[128 = 0]

[ 82 110 122  99 164 108  94 139 175  88  59 164 127  96 104 175 155 119
 218 129 124  98 131 110 112  17 105 110  97  85 158 196 145 128 132 152
 161 115 161 113  84  78 174 104 149 196 153 148 176 146 137 163 103  89
  72 138  68 117 202 115  79  54 120 113 151 147 108 109  67  70  84]
<81>
[122 189  97  58 109 104 155  65 115  81 101 106  97 110  91 140 162 137
 154 109  74 122 119 121 134 126 127  97 133 112 117 156 114 141 100 128
 136 113 143 142  94 160 193 110 114 162 149 127 136 107 142 137  86 117
 128  98 138 130 160 167 108  74 128 158 114 137 123 122 131 123  99]
<80>
[111 102 149 116 126 147  83 141 143 105  75 149 135 110 113 163 115 163
 197 108 128 105 131  91 125  55 126 142 126 138 135 145 135 133 141 155
 123 103 154  84 122 131 162 128 134 182 109 129 123 117 131 130 136 112
  86 107 114 128 128 112 110  49 114 152 135 130  71 121  74 100  97]
<77>
[108 119 139 103 186 118 116 126 175  83  50 106 119  88 100 165 167 121
 154 135  99 107 141 110 111  38 127 129  70  74 133 148  86 151 138 128
 150 123 146 130  99  96 197 116 128 145 136 116 141 157 153 136  82  95
 125 159  86 104 210 146 119  84 142 133 150 137  84 105 118  78 102]
<80>
[118 103 136 118 166 120 120 122 155 112  89 149 111 100 111 165 119 147
 149 131 131 116 143 102 114  72 151 103  80 101 134 143  73 154 139 144
 147 124 144 129  92  83 186 123 125 137 156 115 142 157 113 158 128 112
 119 143  82 132 185 145 112  90 134 134 148 128 115 128 122 104 128]
<69>
[146  90 150 161 125 135 106 134 141  82  81 136 124 113 131 153 147 146
 119 137 145 122 142  89  95 119 155 154  96 114 116 130  86 156 139 129
 149 124 123 161 109  81 163 146  93 109 161 124 139 140 150 130 126 149
 138 163 130 136 154 125 152 151 148 127 164 135 122 125 103 135 149]
<83>
[108 150 123 144 128  96 127 120 114  47  88 142  66  83  71 180 118 143
 150 117 111 134 132  73 111  95 153 130 103 114 138 158  64 152 146 159
 146 120 126 175  95 112 190 126  65 127 185 129 172 138 130 176 111 123
 145 116 126 132 217 198 120  95 116 170 163 148 124 131  84  94 123]
<80>
[ 75 135 107 147 148  91 112 140 147  78  93 151 107  98  86 154 140 115
 177 138 125 119 125 119 111  65 105 122 106  84 166 186 151 121 149 146
 154 134 138 165  96  96 135 109 113 149 171 153 197 142 109 157  96 113
  89 143  95 109 219 144  99  81 120 115 156 150 133 108  73  60 101]
<81>
[139 172 102 100 103 109 115 152 133  86 122 162  66  83  76 177 104 153
 142  77  98 151 128 126 129 112 138  88 125 110 140 144 103 150 130 131
 130 145 133 121  94 129 176 102 101 162 165 111 153 116 136 140  90 112
  93  68 114 141 150 135  75  54 100 166 115 154 118 130  83 115  85]
<80>
[179 114 166 116 161 156 122 152 188 139  87  84 123 125 138 143 154 137
  68 124 114 128 158 122 121 109 151 116  68  90  99  74  66 155 112 102
 124 118 123  93 125 123 148 149 133 103 118  85  86 158 168  92  91 134
 161 178 113 127 129 108 139 144 160 148 125 123  71 101 157 137 143]
<69>
[124  50 146 169 158 125  82 132 163 108  90 232 124 113 130 185  98 153
 168 130 197 112 151  76  96 105 179  93  76 108 141 168  40 165 149 168
 181 131 136 123  75  14 171 140 120 124 178 130 171 161 141 188 151 133
 102 186  55 163 182 119 112 114 146  98 177 131 145 138 108 121 157]
<83>
[154 109 149 139 151 143 137 126 140 145 126 107 126 135 143 127 124 133
  73 151 131 133 141 126 123 144 153 124 101 130 111  88  91 137 126 113
 123 126 121 109 137 123 136 140 128  86 116 108 100 148 139 120 130 133
 163 147 126 132 113 134 155 159 148 136 128 118 117 128 170 142 151]
<69>
[164 136 150 133 143 143 139 148 151 154 143  97 111 126 127 138 104 129
  67 121 122 146 150 135 137 167 150 111 103 130 115  66  74 147 124 117
 102 128 114  95 145 151 134 144 122  82 109  88  83 141 141  96 118 144
 154 138 116 134 112 138 146 144 148 149 109 119  95 121 162 134 143]
<69>
[142 131 140 115 162 139 126 138 166 140 111 102 122 117 121 138 129 129
 102 121 114 133 142 135 127 107 133 117  95 106 119  92 101 143 126 118
 129 128 129  99 128 127 150 135 139 126 111  97 103 147 142 105 110 120
 137 140 106 120 135 122 128 112 138 132 114 126  90 113 138 118 120]
<69>
[124 114 152 119 130 131 112 127 125  93 108 134  89  99 117 174 103 153
 133 107  90 134 137 104 119  46 141 128 112 132 135 128 121 123 144 125
 103 115 137  98 124 119 159 100 114 153 147 113 137 163 133 172 140  99
 124  81 126 134 145 147 104  77  98 180 137 137 106 137 104 109 104]
<80>
[134 101 137 102 187 119 129 111 182  95  63 140 111 110 132 165 165 130
 133 144 118 108 144 102 107  57 147  86  58  72 120 165  85 149 134 124
 162 119 146 120  76  53 199 117 138 141 167 123 155 166 157 167  94 105
 132 160  78 127 200 135 117 109 149 120 154 138 131 114 141 111 126]
<69>
[180 179 142 142 102 156 157 164 112 189 200  54 104 136 118 105  69 132
  14 101 100 174 141 166 157 214 148 143 147 175 103   5  99 131 112  91
  56 136  93  86 193 231  77 158 109  64  70  81  41 113 112  49 173 147
 176  97 175 133  42 137 159 160 125 174  73 110  78 130 178 154 140]
<69>
